In the rows, zero is written as 128.
Each row has a class, written as a number after it; each block has new classes, again numbered from 0 up.
[139 164 145 153 140  63 130 134 152 127 154 148 153 111 192 106 144 124
 118 147 132 123 103 109 124 126 104 114 117 124 154 127 112 139  87 129
 122 110 127 142 120 125 162  89 167 153  97 110 142] => 1
[101 147 117 104 146  86  86 117 143 109 125 114 127 141  87 121  99 160
 154  93 133 156 102 130 145 136 142 138 149  98 104 127 124 140  49 130
 128 176 116 116 120 132 160 137 166 142 102 146 139] => 2
[130 138 132 149 147  56  92 144 132 125 117 131 121 143  97 124  97 166
 154 105 153 219  78 128 147 138 134 125 106 106 100 146 105 161  40 149
 120 165 129 110 118 164 178 150 137 141 112 130 122] => 2
[126 145  90  85 170  88  92 123 114 126 108 100 128 135 126 116 117 170
 150 111 140  87  94 136 125 133 118 148 115 134  82 124 162  95  67 140
 120 157 114 105 110 138 111 166 123 133 118 142 162] => 2
[126 148 124  94 150  63  92 132 114 131 144 131 147 119 176 103 132 185
 161 101 128 122 106 153 130 118 145 129 103 111 111 122 130 157  64  97
 121 124 105 111  98 151 123 131 161 152 111 119 202] => 2
[123 131 118 122 150  41 102 120 149 121 139 142 184 163 138 104 101 186
 151  93 127 168  99 133 145 128 143 123  97 116 109 125 133 149  48 114
 127  99 119 101 123 163 161 142 164 135 109 138 185] => 2
[124 105  37 142 121 132 133 171 135  97 150 212 141 118 119 117 145  98
 159  93 100 100 113 130 109 124 125 108 124 129 150 127 105 120 109 135
 136 114 117 158 132  75 135 116 169 121 123 128 155] => 0
[113 133  95 100 172  76  82 123  95 123 107 115 137 131 124 102 115 180
 136  90 126 152 101 169 137 112 133 145 131 108 103 129 132 150  71 123
 132 140 132  87 153 142 144 144 146 142 107 112 134] => 2
[123 143 158 141  98  60 102 141 157 114 129 180 131 148 107 103 108 158
 142  95 129 191 116 126 143 126 149 119 110 108 100 147 119 119  39 120
 124 122 124 134 137 141 186 113 172 134  79 153 163] => 2
[125 140  95 117 135  79  95 168 142 113 143 139 138 119 139 116 111 136
 138 129 120 141  97 122 136 130 132 128 119 137 134 123 152 111  85 132
 136 110 140 132 117 130 167 130 135 140 104  93 132] => 1
[118 120 231 202 126 127 160 137 212 128 153 213 100 132  87 105 105  83
 106 154 118 190  94 113 167 148 144 112 105  87 172 136 100  60 103 139
 148 125 176 155 166 120 239  95 142 132  93 144  82] => 0
[119 164 156  88 154  38 104 124 141 132 126 124 163 137 150  87 111 202
 151 108 153 148 104 129 148 124 135 131 115 121  99 130 129 144  46 127
 128 133 105  91 119 133 136 129 147 145  90 148 173] => 2
[143 128 142  97 155  61  98 110 139 123 127 154 120 150 108  97 116 210
 179  97 162 168 111 131 144 138 128 146 120 112 107 145 136 148  56 137
 125 158 121 100 123 124 138 129 148 142 109 154 139] => 2
[115 107 139 141 119 151 167 157 151  94 164 202 109 101 128 112 145 104
 148 141 116 113  91 112 151  97 104 119 119 126 151 146 124  79 127 129
 131 114 126 164 156  91 139  96 139 108  93 116 111] => 0
[128 128 128 131 126  48  47 125 152 124 122 120 125 149 107 101  99 165
 171 112 144 202 109 143 129 121 147 130 142  97  97 147 123 144  51 133
 137 131 139  96 119 152 155 139 141 138 124 138 160] => 2
[122 118 158 147  72 104 141 147 128 121 176 204 126 113 107 103 159 134
 118 129 115 133 108 134 148  98 158 116  93 129 167 127 138  70  82 131
 132  98 139 161 143 103 252  96 159 138  89 113 133] => 0
[116 138 135 115 149  77 123 118 128 133 127 122 144 150 134  86 139 182
 164 112 101 155 101 135 117 116 138 122 175 117  93 135 136 142 120 114
 111 186 105 119 122 215 161 123 156 135 107 123 174] => 2
[127 124  86 193 117 145 141 170 151 112 174 219 131 103 133 123 186  87
 107 131 122  98 104 122 108 117 117 129 117 147 178 127 110  87  98 134
 126  76 124 174 129 116 158 104 129 129 110  84 125] => 0
[126 106 133 153  98 122 132 144 150 115 173 193 140 120 130  88 147 135
 151 130 125 152  95 131 145 110 127 124 105 132 141 140 107 115  96 126
 140  71 140 139 144  97 163 120 164 123 107 106 154] => 0
[134 134 187 169 139  99 157 145 168 151 164 203 129  99 137 109 149 122
 110 127 136 140 103 116 131 125 121 106  97 116 155 139 112 130 104 132
 126  82 120 159 132 115 172  34 175 150  97 129 133] => 0
[143 104 182 232 130  75 157 160 207 118 173 175  88 117  99  96 120  93
  76 160 160 213  85 108 143 130 130 103  85 104 172 145  91  58  67 165
 160  79 190 179 147 132 252 104 131 124  80 111 121] => 1
[142 119 204 163 139  34 151 135 217 139 173 171  79  80 149 112 134 146
 110 157 158 194 104  98 157 101 146 110  92 109 189 115  66  64  61 133
 159  94 165 126 131 107 231  91 141 142  83 142 165] => 1
[129 119 142 126 115  97 123 140 159 118 162 122 140 129 142 121 128 163
 120 144 129 137 100 116 123 109 166 114 113 128 148 124 126  78  44 128
 132 102 141 104 122 133 170 126 129 138  47 123 154] => 1

Next block: new classes, numbered from 0 again.
[124 116 116 113 124 124  33 145 159 136 127 119 139 110 135 131 116 130
 150 152 150 112 140 116 160 135 140 187 147 111 109 138 161 113 108 150
 133 143 131 149 136 167 153 126 115 129 131 116  79] => 3
[129  68 106 142 160 122 114 198 161 113 117 121 140 101 120 125 118 131
 146 151 129 135 136 155 103 119 123 147 101 133 115 151 114 118  73 134
  89 154 158 131 112 133 136 127 111 136 139 131 113] => 0
[116 116 113 100 136 151 117 175 133 136 130 108 125 121 148  76 143 135
 147 112 138 102  95 140  75  78 164 144 113 109  76 138 104 156 155 115
 162 122 139  94 160 166 175 119 116 122 118  77  78] => 1
[134 107 127 109 113 145 106 179 158 131 124  84 122 127 129 158 116 127
 144 192 184  87 147 125 149 142 139 158 150 109 121 157 137 176 103 142
 126 155 148 151 131 189 138 123 121  96 122  63 140] => 3
[123 116 116 133 133 120 137 159 121 152 129 123 118 127 151 110 139 132
 104 134 140 139 131 146 118 113 148 126 121 124 125 132 114 132 150 108
 148 130 142 104 114 128 163 126 126 123 126 118 103] => 2
[134  66  81 135 167 137 243 227 146  99 129 111 139  80 122  13  97 131
 125 132 148 129 149 158  29  86 139 172 159 130  84 131 137  91 132 196
  96 144 134 144 155 172 141 119 107 182 130 124 133] => 0
[128  75 112 148 123 126  63 220 132 168 127 119 111 147 162  52 152 139
  96 124 146 113 132 179 144 103 191 127 115 102  83 135 117  96 144 116
 186 134 132 121 161 183 174 112 130  89 126  66  36] => 1
[122 144 113  94 130 139  83 137 162 145 122 105 139 124 138 147 110 118
 141 157 163 103 156 111 163 145 120 189 180 119 107 145 147 125 118 156
 131 135 144 157 110 176 131 114 119 135 123 112 114] => 3
[132  65 101 131 141 133 188 220 138 126 125 113 129 113 116  51 134 140
 104 131 137 127 133 190  86 104 145 119 117 125  87 134  68  78  75 130
 101 151 157 125 131 150 111 122 138 128 131  82 129] => 0
[132  89 121 127 147 168 197 202 142 108 133 115 128 121 114  13 117 143
 116 137 149  92 104 151  60  79 194 119 107 107  80 119 112 125 126 125
 168 157  93  93 218 172 190 114 123 122 129  33  95] => 1
[134  72 101 132 143 133 199 206 140 106 125 115 137 101 120  67 112 130
 136 149 139 124 138 157  66 115 144 148 126 125 106 133 131 122 120 157
 105 149 133 132 146 152 148 125 115 144 129 114 128] => 0
[114 131 102  88 128 140  87 156 169 143 103 101 145 100 132 134 106 130
 135 157 161 104 145 128 141 126 115 184 163 114 106 152 112 110  72 146
 107 149 163 141  94 168 135 130 112 144 125  94 106] => 3
[131  96 120 114 122 142  78 184 140 141 125  97 123 127 140 114 128 126
 164 140 150 102 147 134 147 138 142 179 152 109  85 144 148 125 136 156
 140 131 137 155 145 202 134 111 122 114 130 101  84] => 3
[114 146 120  77 119 148  20 121 154 128 119 105 163 116 135 183 127 118
 182 154 140  99 117  99 157 114 122 179 130 107 101 155 108 163  79 114
 111 136 162 120 104 151 146 127 104 134 121 106 115] => 3
[124  88 106 127 145 129 178 189 132 110 128 120 137  90 129  86 120 130
 132 136 128 131 128 147  56  94 139 138 106 126 108 134 117 136 110 133
 103 143 141 108 130 128 155 128 106 160 135 128 126] => 0
[120 116 111 117 115 136  92 167 145 142 132 111 125 118 136 120 124 131
 131 147 146 115 141 141 133 124 133 157 136 113 106 144 107 108 101 133
 120 140 158 140 115 158 132 126 124 127 130 106 108] => 3
[125  80 121 129 128 131 106 190 117 130 122 110 119 122 152 132 151 137
 165 143 136 132 142 145  94 119 138 137 113 122 105 149 123 166 147 126
 125 125 162 117 119 144 149 123 123 117 128 122 118] => 2
[124  75 107 144 137 119  89 206 115 155 130 123 118 121 163  94 142 131
 133 134 138 139 141 163  99 103 160 141 112 114 111 141 126 126 160 128
 147 130 143 111 128 151 176 122 113 124 128 123  76] => 2
[134 125 140 110 114 153  85 145 147 128 119  99 121 139 112 146 136 128
 138 175 157  80 106 130 146 104 162 117 105 102 117 142  95 166  81  90
 146 152 135 110 158 158 144 117 133  88 116  29 134] => 1
[126  83 103 105 125 137 139 204 145 142 123  90 119 125 144 113 127 135
 148 162 174 120 174 154 131 143 134 160 165 116 103 153 117 126 127 152
 126 143 167 160 111 185 125 119 118 111 121  90 131] => 3
[122 115 124  98 137 160 191 192 138 134 128  90 113 131 136  84 133 134
 126 158 176  83 125 136  81  97 174 130 148  98  96 138 110 180 156 123
 173 146 128 100 177 191 177 112 124  99 113  31 135] => 1
[123  95 123 117 143 148 124 177 128 117 140 116 121 119 148  58 134 129
 174 134 133 108 104 105  68  87 183 155 110 100  87 124 184 178 210 144
 186 123  93 103 216 182 223 123 107 143 125  96  58] => 1
[117  82 117 127 121 126  13 180 147 148 126 119 129 120 174 146 135 119
 182 166 146 111 126 114 143 104 172 185  96  90 104 151 171 173 148 121
 173 140 140 112 145 173 228 125  97 117 129 111  18] => 2
[122 184 128  74 118 144 147  94 127 130 125 101 129 121 130 191 130 122
 145 123 145 115 145 108 140 155  81 144 175 136 126 155  89 154 115 129
  92 104 178 145  75 133  74 138 129 125 122 133 192] => 3
[114 143 127  84 119 154  49 136 139 131 120 103 127 123 150 174 137 133
 174 147 147  91 106 109 121  96 135 150 110 104 103 158 109 196 122  95
 142 131 155  98 125 153 170 124 110 115 116  81 107] => 1
[113 124 105 144 128 110  89 153 133 164 127 130 127 127 159 113 131 123
 102 123 139 140 148 144 137 125 126 146 136 120 129 135 143 105 146 133
 144 125 142 120 107 139 166 131 119 132 123 141  79] => 2
[115 144 146 112 127 150 161 124 107 129 138 114  95 145 146 150 159 130
 137 135 144 118  99 115  78  92 158  81 101 117 135 133 114 235 192  82
 173 116 124  69 149 125 182 125 126  98 104  91 153] => 1
[128  75 127 134 129 135 155 214 115 135 128 102 104 140 141 106 151 133
 141 143 149 126 144 160  98 117 151 115 118 120 110 139 120 165 171 126
 150 123 143 123 140 158 140 114 128 101 122  94 131] => 1
[120 117 116 105 131 139 196 173 135 122 130  90 111 111 142 178 130 122
 149 193 183 125 170 129  75 132 109 141 154 124 144 162 130 211 145 140
 102 137 178 126  94 153 138 131 113 121 111 108 204] => 3
[121  86 100 121 133 134 118 227 146 152 122  98 113 122 145  95 133 138
 126 154 172 112 155 176 119 125 149 161 158 107  92 154 110 119 121 140
 137 142 163 144 120 186 146 119 122 108 122  69 104] => 3
[139  61 111 125 119 132  81 195 142 127 122 119 134 121 130  81 129 144
 154 134 130 115 143 161 127 124 141 162 120 116  80 136 121  88  97 145
 113 141 143 167 137 168 126 120 114 115 137  96  80] => 0
[127  50  99 104 128 154 190 243 142 122 123  66 113 106 141 128 135 133
 160 189 187 109 164 166  63 134 133 156 146 110  98 163 104 193 122 147
 102 157 190 134 108 189 134 121 112 106 110  65 171] => 3
[134 107 113 103 137 149 189 174 155 100 123  57 136 102 103 128 104 126
 146 179 160 104 134 128  87 122 131 140 138 119 121 146 107 158  80 136
  92 158 149 126 147 154 135 122 114 133 123  77 185] => 3
[124  88 110 130 126 135 137 201 103 153 137 108 104 145 173  68 158 139
 146 108 144 124 136 157  93 117 167 136 135 119  84 135 140 155 221 138
 186 106 128 123 164 186 164 116 130  96 117  97  71] => 1
[119  89 120 147 123 115  36 170 121 159 129 124 113 139 171 141 150 129
 137 136 136 136 141 146 147 118 148 141 110 112 114 145 140 148 161 112
 160 121 148 113 107 146 179 130 118 108 126 129  64] => 2
[123 105 114 110 121 143 121 191 137 148 126  90 113 129 136 137 133 134
 139 147 163 104 145 157 132 137 123 145 141 122 100 153  90 137 107 129
 118 140 174 141 104 166 105 123 126 100 126  75 143] => 3
[113  87 112 135 127 124  71 192 121 137 133 117 117 124 174 140 151 130
 147 147 132 133 134 145  98 103 149 130  98 107 119 156 115 175 145 104
 149 128 169  99 110 135 182 127 106 117 117 120  97] => 2
[138  62 106  86 143 163 115 222 162  87 117  89 145  90 105  74 110 142
 181 153 144  80 119 145  76  94 158 184 107 102  57 149 106 131  59 145
 102 163 151 136 170 188 148 113 106 132 128  50 105] => 0
[116 165 108  74 125 151 188 136 152 139 131  96 143 117 117 106 112 122
 110 127 167  88 136 128 119 120 116 154 183 122  94 142  91 120  96 133
 114 137 153 134 107 151 113 122 123 129 113  69 155] => 3
[135  56 105 116 130 148 145 233 140 110 122  89 156 104 136  99 137 143
 175 155 147 100 138 158  79 111 145 146 109 111  82 164  95 156 108 130
 109 144 167 136 143 176 130 117 114 106 128  71 129] => 3
[116  72 121 158 121 127  45 201 140 148 121 105 116 126 153 147 140 126
 136 181 154 119 147 146 131 108 159 137 109 103 127 152 140 150 117 114
 142 152 154 111 117 149 181 124 105 106 130  96  91] => 2
[133  94 124 147 132 132 192 200 120 109 125 113 111 125 127 121 139 137
 133 140 140 128 143 164  82 128 135 101 103 123 122 135 108 159 127 127
 114 139 143 126 130 135 122 125 127 106 122 108 169] => 0
